Here is a tiny trained network, its code and every weight. The questions are about switching its units off for an input and a class, where a switched-off unit gives its printed mean instead of its output.

import numpy as np


def w(rows, s, z=0):
    codes = np.array(rows[::2]) - 128.0
    scale = np.full(codes.shape[1], s)
    scale[-1] = z or s
    return codes * scale


def norm(h):
    return h / np.sqrt((h * h).mean(-1, keepdims=True) + 1e-5)


def f(y):
    return y / 2 * (1 + np.tanh(0.7978845608 * (y + 0.044715 * y**3)))


def log_softmax(a):
    a = a - a.max(-1, keepdims=True)
    return a - np.log(np.exp(a).sum(-1, keepdims=True))


def net(x, mask):
    res = np.array(x, float).reshape(1, 7) / 4 @ E
    u = 0
    for l in range(3):
        y = f(norm(res) @ A[l][:, :-1].T + A[l][:, -1])
        res = res + np.where(mask[u : u + 10], y, B[l][:, -1]) @ B[l][:, :-1]
        u += 10
    return log_softmax(norm(res)[-1] @ U[:, :-1].T + U[:, -1])


A, B = {}, {}
E = w([
[110,97,104],'x0',
[30,58,81],'x1',
[120,148,208],'x2',
[128,129,128],'x3',
[175,1,95],'x4',
[132,134,130],'x5',
[129,126,124],'x6',
],0.01)
A[0] = w([
[171,91,118,251],'0.n1',
[97,58,125,38],'0.n2',
[96,146,142,34],'0.n3',
[79,129,106,142],'0.n4',
[129,238,86,142],'0.n5',
[59,141,101,114],'0.n6',
[58,137,79,162],'0.n7',
[216,22,115,125],'0.n8',
[164,160,8,177],'0.n9',
[32,175,139,47],'0.n10',
],0.012,0.0029)
B[0] = w([
[191,193,146,194],'0.n1',
[89,153,175,170],'0.n2',
[146,83,101,123],'0.n3',
[100,139,60,158],'0.n4',
[72,159,110,226],'0.n5',
[125,140,60,169],'0.n6',
[142,157,75,192],'0.n7',
[198,91,167,255],'0.n8',
[178,193,114,191],'0.n9',
[83,253,70,186],'0.n10',
],0.0063,0.0059)
A[1] = w([
[191,138,126,130],'1.n1',
[240,49,22,87],'1.n2',
[119,190,38,145],'1.n3',
[109,234,127,132],'1.n4',
[103,106,147,3],'1.n5',
[165,109,90,71],'1.n6',
[46,80,168,220],'1.n7',
[3,50,155,148],'1.n8',
[144,88,85,21],'1.n9',
[160,81,16,53],'1.n10',
],0.011,0.003)
B[1] = w([
[119,158,120,165],'1.n1',
[58,118,186,244],'1.n2',
[125,228,70,225],'1.n3',
[60,147,156,253],'1.n4',
[168,99,127,105],'1.n5',
[113,128,130,134],'1.n6',
[209,144,113,160],'1.n7',
[238,119,105,174],'1.n8',
[58,90,173,130],'1.n9',
[2,80,147,179],'1.n10',
],0.0072,0.0056)
A[2] = w([
[119,173,212,101],'2.n1',
[124,104,81,95],'2.n2',
[101,160,123,90],'2.n3',
[253,127,150,254],'2.n4',
[127,158,188,101],'2.n5',
[82,116,91,172],'2.n6',
[136,135,88,163],'2.n7',
[149,142,117,28],'2.n8',
[89,147,165,244],'2.n9',
[123,102,173,85],'2.n10',
],0.016,0.0038)
B[2] = w([
[16,82,253,198],'2.n1',
[115,142,191,134],'2.n2',
[169,115,157,162],'2.n3',
[207,114,65,254],'2.n4',
[79,56,161,169],'2.n5',
[140,162,221,176],'2.n6',
[176,212,146,146],'2.n7',
[97,138,141,115],'2.n8',
[184,23,229,202],'2.n9',
[128,113,84,144],'2.n10',
],0.0072,0.0076)
U = w([
[102,184,173,205],'0',
[78,50,205,252],'1',
[216,7,101,112],'2',
[214,43,176,11],'3',
[81,173,62,13],'4',
],0.012,0.0041)

Each question gives the input, the list of numbers given to net, and the class t.
The units are the neurons (one row each of A and B). Each row of codes is followed by its name. A weight is (code - 128) times the scale printed after its matrix; where a second scale follows, it is the last column's (A, B and U).
mask holds one flag per neuron, layer by layer. A switched-off neuron (its flag False) gives its mean, the last column of its row in B, instead of its output. The means were averaged over made-up inputs and are rounded, as every weight is.
A unit's drop is (log p(t) with every unit on - log p(t) with that unit switched off) / (log p(t) with every unit on - log p(t) with every unit switched off).
The circuit of an input: a set's keep is (log p(t) with only the set's units on - log p(t) with every unit switched off) / (log p(t) with every unit on - log p(t) with every unit switched off). Starting from the 12 units with the biggest drops (on a tie, the unit counted first), units are removed one at a time, each time the one whose removal leaves the highest keep (on an exact tie, the one counted first), for as long as the keep stays at least 0.8.
circuit, biggest first: the units of the circuit, biggest drop first
most important unit: the unit with the biggest drop
top k neurons: the k neurons with the biggest drops, biggest first
k most important neurons of layer l: the k neurons of layer l with the biggest drops, biggest first
drop of u: that unit's drop, to one decimal
input [-1,-4,3,2,0,-7,-5], class 1: most important unit	2.n1
input [7,4,-1,-8,0,7,4], class 4: circuit, biggest first	[1.n3 0.n7]
input [-5,-1,0,-3,3,-1,2], class 2: top 2 neurons	[2.n4 1.n4]
input [-7,1,-6,2,1,-8,-2], class 1: 3 most important neurons of layer 1	[1.n2 1.n10 1.n8]
input [1,-5,4,-5,-5,-2,6], class 1: 3 most important neurons of layer 2	[2.n1 2.n9 2.n5]
input [-3,4,1,7,4,-7,4], class 2: 3 most important neurons of layer 1	[1.n8 1.n4 1.n7]
input [6,8,5,-7,4,-7,3], class 2: top 2 neurons	[1.n8 1.n7]
input [2,-2,0,-7,1,-5,-1], class 2: top 2 neurons	[2.n4 1.n4]
input [-2,-8,8,0,-3,3,7], class 1: 2 most important neurons of layer 2	[2.n1 2.n5]
input [-8,2,4,5,6,-1,3], class 2: 2 most important neurons of layer 1	[1.n4 1.n10]
input [4,-6,8,2,-7,5,-1], class 1: drop of 2.n1	0.2
input [4,2,8,-3,5,-1,-5], class 2: drop of 0.n1	0.0
input [8,5,0,-8,-3,3,-3], class 4: drop of 2.n1	0.1
input [2,6,6,6,2,7,-5], class 2: circuit, biggest first	[1.n8]
